Here is a tiny trained network, its code and every weight. The questions are about switching its units off for an input and a class, where a switched-off unit gives its printed mean instead of its output.

import numpy as np


def w(rows, s, z=0):
    codes = np.array(rows[::2]) - 128.0
    scale = np.full(codes.shape[1], s)
    scale[-1] = z or s
    return codes * scale


def f(y):
    return np.maximum(y, 0)


def log_softmax(a):
    a = a - a.max(-1, keepdims=True)
    return a - np.log(np.exp(a).sum(-1, keepdims=True))


def net(x, mask):
    res = np.array(x, float).reshape(1, 5) / 4 @ E
    y = f(res @ A[0][:, :-1].T + A[0][:, -1])
    res = res + np.where(mask, y, B[0][:, -1]) @ B[0][:, :-1]
    return log_softmax(res[-1] @ U[:, :-1].T + U[:, -1])


A, B = {}, {}
E = w([
[171,58,45,209,2,110,20],'x0',
[90,145,210,118,102,251,74],'x1',
[102,121,176,105,140,193,117],'x2',
[86,71,136,180,190,82,83],'x3',
[113,78,138,143,80,140,139],'x4',
],0.0063)
A[0] = w([
[128,140,207,118,216,89,197,91],'neuron 0',
[185,124,188,104,175,114,114,35],'neuron 1',
[131,110,190,107,168,112,177,7],'neuron 2',
[228,136,120,127,135,49,162,167],'neuron 3',
[154,99,124,146,140,33,240,250],'neuron 4',
[255,85,144,87,48,140,68,241],'neuron 5',
[29,129,155,245,178,70,84,209],'neuron 6',
[138,91,138,145,210,17,126,205],'neuron 7',
[225,143,116,152,133,116,25,65],'neuron 8',
[62,72,150,129,153,87,96,140],'neuron 9',
[110,138,170,164,128,187,149,128],'neuron 10',
[126,166,192,144,118,201,53,103],'neuron 11',
[84,140,166,64,129,145,236,112],'neuron 12',
],0.0069,0.0016)
B[0] = w([
[193,56,215,233,97,103,191,252],'neuron 0',
[129,68,152,243,42,50,96,155],'neuron 1',
[170,100,151,130,118,91,124,188],'neuron 2',
[53,119,138,109,193,234,86,211],'neuron 3',
[124,76,173,51,190,211,3,250],'neuron 4',
[196,67,120,127,112,201,89,206],'neuron 5',
[179,241,203,114,86,205,184,205],'neuron 6',
[137,152,168,39,74,157,56,223],'neuron 7',
[167,66,131,175,9,76,137,177],'neuron 8',
[107,228,221,123,51,210,226,172],'neuron 9',
[134,48,113,76,234,106,137,178],'neuron 10',
[98,85,95,195,197,146,78,195],'neuron 11',
[155,90,160,199,174,75,74,254],'neuron 12',
],0.005,0.0056)
U = w([
[168,131,163,121,100,169,154,254],'0',
[108,36,114,119,194,128,67,217],'1',
[235,2,146,192,143,74,159,84],'2',
[108,100,146,113,91,129,160,185],'3',
[153,48,98,143,180,119,147,33],'4',
[57,208,98,63,70,132,200,2],'5',
],0.0061,0.0017)

Each question gives the input, the list of numbers given to net, and the class t.
The units are the neurons (one row each of A and B). Each row of codes is followed by its name. A weight is (code - 128) times the scale printed after its matrix; where a second scale follows, it is the last column's (A, B and U).
mask holds one flag per neuron, in row order. A switched-off neuron (its flag False) gives its mean, the last column of its row in B, instead of its output. The means were averaged over made-up inputs and are rounded, as every weight is.
A unit's drop is (log p(t) with every unit on - log p(t) with that unit switched off) / (log p(t) with every unit on - log p(t) with every unit switched off).
The circuit of an input: a set's keep is (log p(t) with only the set's units on - log p(t) with every unit switched off) / (log p(t) with every unit on - log p(t) with every unit switched off). Starting from the 12 units with the biggest drops (on a tie, the unit counted first), units are removed one at a time, each time the one whose removal leaves the highest keep (on an exact tie, the one counted first), for as long as the keep stays at least 0.8.
units of the circuit, in order: the units of the circuit, biggest drop first
k most important neurons: the k neurons with the biggest drops, biggest first
drop when u is switched off: that unit's drop, to one decimal
input [-4,-4,3,7,-2], class 0: units of the circuit, in order => neuron 6; neuron 9; neuron 7
input [-4,-6,-6,-3,3], class 1: units of the circuit, in order => neuron 4; neuron 3
input [6,-7,-6,0,-4], class 1: units of the circuit, in order => neuron 3; neuron 4
input [2,6,-4,8,-8], class 0: units of the circuit, in order => neuron 6; neuron 9
input [-4,8,7,-4,-3], class 1: most important neuron => neuron 11
input [1,8,5,-6,-5], class 1: units of the circuit, in order => neuron 11; neuron 10
input [-8,-3,8,0,-2], class 2: 2 most important neurons => neuron 0; neuron 12
input [4,1,2,6,3], class 0: 3 most important neurons => neuron 6; neuron 9; neuron 12
input [-7,-8,-7,8,-1], class 0: units of the circuit, in order => neuron 6; neuron 7
input [6,2,3,8,6], class 0: units of the circuit, in order => neuron 6; neuron 9
input [3,-7,-3,-4,-2], class 1: drop when neuron 4 is switched off => 0.3
input [-5,2,3,-4,0], class 2: drop when neuron 12 is switched off => 0.2
input [0,0,-1,8,-6], class 0: drop when neuron 0 is switched off => 0.0
input [-1,-5,3,6,-1], class 0: most important neuron => neuron 6
input [-8,6,5,-4,-3], class 2: drop when neuron 1 is switched off => 0.1
input [-7,3,-4,-4,-3], class 2: 2 most important neurons => neuron 0; neuron 12
